Here is a tiny trained network, its code and every weight. The questions are about switching its units off for an input and a class, where a switched-off unit gives its printed mean instead of its output.

import numpy as np


def w(rows, s, z=0):
    codes = np.array(rows[::2]) - 128.0
    scale = np.full(codes.shape[1], s)
    scale[-1] = z or s
    return codes * scale


def norm(h):
    return h / np.sqrt((h * h).mean(-1, keepdims=True) + 1e-5)


def f(y):
    return np.maximum(y, 0)


def log_softmax(a):
    a = a - a.max(-1, keepdims=True)
    return a - np.log(np.exp(a).sum(-1, keepdims=True))


def net(x, mask):
    res = np.array(x, float).reshape(1, 6) / 4 @ E
    u = 0
    for l in range(2):
        y = f(norm(res) @ A[l][:, :-1].T + A[l][:, -1])
        res = res + np.where(mask[u : u + 6], y, B[l][:, -1]) @ B[l][:, :-1]
        u += 6
    return log_softmax(norm(res)[-1] @ U[:, :-1].T + U[:, -1])


A, B = {}, {}
E = w([
[97,110,68,126,150,91,107,117,192,98],'x0',
[152,181,115,119,188,77,138,110,169,107],'x1',
[182,113,132,114,128,217,32,139,170,106],'x2',
[103,119,174,100,185,173,105,167,45,102],'x3',
[69,74,86,146,144,138,109,3,79,172],'x4',
[181,156,135,122,84,155,106,89,33,134],'x5',
],0.0065)
A[0] = w([
[102,77,82,170,91,169,80,94,111,158,41],'0.n1',
[122,102,118,202,69,112,179,100,126,178,8],'0.n2',
[215,151,148,114,132,187,77,130,94,78,158],'0.n3',
[135,186,164,119,181,89,175,211,100,81,150],'0.n4',
[81,85,93,155,165,72,158,113,185,138,88],'0.n5',
[84,95,133,123,159,162,133,90,2,133,69],'0.n6',
],0.0082,0.0011)
B[0] = w([
[171,144,160,13,100,130,137,185,142,192,206],'0.n1',
[202,119,136,72,127,198,90,109,101,180,196],'0.n2',
[207,127,91,13,80,110,223,172,72,109,238],'0.n3',
[202,76,101,66,77,216,88,112,66,127,255],'0.n4',
[141,136,84,153,164,119,158,128,121,13,221],'0.n5',
[63,152,140,255,143,81,103,165,222,125,246],'0.n6',
],0.0065,0.0062)
A[1] = w([
[146,183,146,159,79,160,143,104,77,157,84],'1.n1',
[149,182,204,122,206,216,15,174,178,92,121],'1.n2',
[144,218,144,206,161,117,82,49,123,164,129],'1.n3',
[110,135,40,58,164,71,110,4,151,150,169],'1.n4',
[115,101,61,118,165,143,106,143,255,50,75],'1.n5',
[120,97,102,52,192,179,36,133,210,104,4],'1.n6',
],0.0064,0.0029)
B[1] = w([
[77,94,105,145,194,100,109,146,254,65,183],'1.n1',
[113,60,158,78,69,157,110,184,41,192,214],'1.n2',
[140,135,37,137,128,120,198,96,135,128,170],'1.n3',
[196,56,113,32,94,196,146,200,58,98,220],'1.n4',
[63,189,87,210,170,57,102,127,126,133,253],'1.n5',
[79,111,218,184,52,154,151,208,78,135,206],'1.n6',
],0.0067,0.005)
U = w([
[220,90,109,10,95,187,141,166,102,118,219],'0',
[74,105,160,176,104,136,90,215,118,138,77],'1',
[99,132,143,169,129,116,111,33,146,236,47],'2',
[133,174,191,106,166,119,86,34,149,115,22],'3',
[134,192,181,119,194,164,72,29,158,118,2],'4',
[102,151,47,209,181,60,146,87,142,67,198],'5',
],0.012,0.0041)

Each question gives the input, the list of numbers given to net, and the class t.
The units are the neurons (one row each of A and B). Each row of codes is followed by its name. A weight is (code - 128) times the scale printed after its matrix; where a second scale follows, it is the last column's (A, B and U).
mask holds one flag per neuron, layer by layer. A switched-off neuron (its flag False) gives its mean, the last column of its row in B, instead of its output. The means were averaged over made-up inputs and are rounded, as every weight is.
A unit's drop is (log p(t) with every unit on - log p(t) with that unit switched off) / (log p(t) with every unit on - log p(t) with every unit switched off).
The circuit of an input: a set's keep is (log p(t) with only the set's units on - log p(t) with every unit switched off) / (log p(t) with every unit on - log p(t) with every unit switched off). Starting from all 12 units, units are removed one at a time, each time the one whose removal leaves the highest keep (on an exact tie, the one counted first), for as long as the keep stays at least 0.8.
units of the circuit, in order: the units of the circuit, biggest drop first
unit that matters most: the unit with the biggest drop
k most important neurons of layer l: the k neurons of layer l with the biggest drops, biggest first
drop when u is switched off: that unit's drop, to one decimal
input [-4,-7,1,6,8,7], class 1: unit that matters most	0.n6
input [2,-3,-7,0,6,8], class 2: units of the circuit, in order	[0.n6, 0.n2]
input [7,-6,4,-1,8,-8], class 1: 4 most important neurons of layer 0	[0.n1, 0.n3, 0.n4, 0.n5]
input [0,-8,-6,-5,2,-6], class 0: 2 most important neurons of layer 0	[0.n2, 0.n6]
input [-8,6,-8,7,-1,3], class 1: 2 most important neurons of layer 1	[1.n4, 1.n1]
input [8,-7,-5,7,-2,-7], class 5: units of the circuit, in order	[0.n5, 1.n5]
input [0,0,-6,-1,4,8], class 5: 2 most important neurons of layer 1	[1.n3, 1.n1]
input [-8,-3,0,-1,5,5], class 2: units of the circuit, in order	[0.n6, 1.n4, 1.n6]
input [-2,-6,-1,-2,4,5], class 2: 3 most important neurons of layer 0	[0.n6, 0.n4, 0.n3]
input [-2,-2,-3,-8,-4,-5], class 5: 2 most important neurons of layer 0	[0.n3, 0.n5]
input [1,0,0,4,3,-3], class 5: 2 most important neurons of layer 0	[0.n6, 0.n4]
input [-2,5,7,-4,1,-7], class 1: 2 most important neurons of layer 1	[1.n6, 1.n2]
input [-5,-4,-1,4,-2,3], class 1: 3 most important neurons of layer 0	[0.n6, 0.n1, 0.n2]
input [-4,-4,-2,3,4,3], class 1: units of the circuit, in order	[0.n6]
input [8,7,-7,-8,6,3], class 0: 2 most important neurons of layer 0	[0.n6, 0.n2]
input [5,-6,2,1,-7,-4], class 1: 3 most important neurons of layer 0	[0.n3, 0.n1, 0.n2]
input [8,-1,3,-5,-1,1], class 5: 3 most important neurons of layer 0	[0.n5, 0.n4, 0.n2]
input [2,-1,-3,1,6,-2], class 5: 2 most important neurons of layer 0	[0.n6, 0.n5]
input [5,8,4,8,5,-4], class 1: 3 most important neurons of layer 1	[1.n6, 1.n2, 1.n4]
input [-4,6,2,-7,8,-4], class 0: units of the circuit, in order	[1.n4]
input [-5,6,-8,-4,1,-2], class 0: drop when 1.n4 is switched off	0.2
input [-4,7,-7,8,1,6], class 5: drop when 0.n6 is switched off	1.0
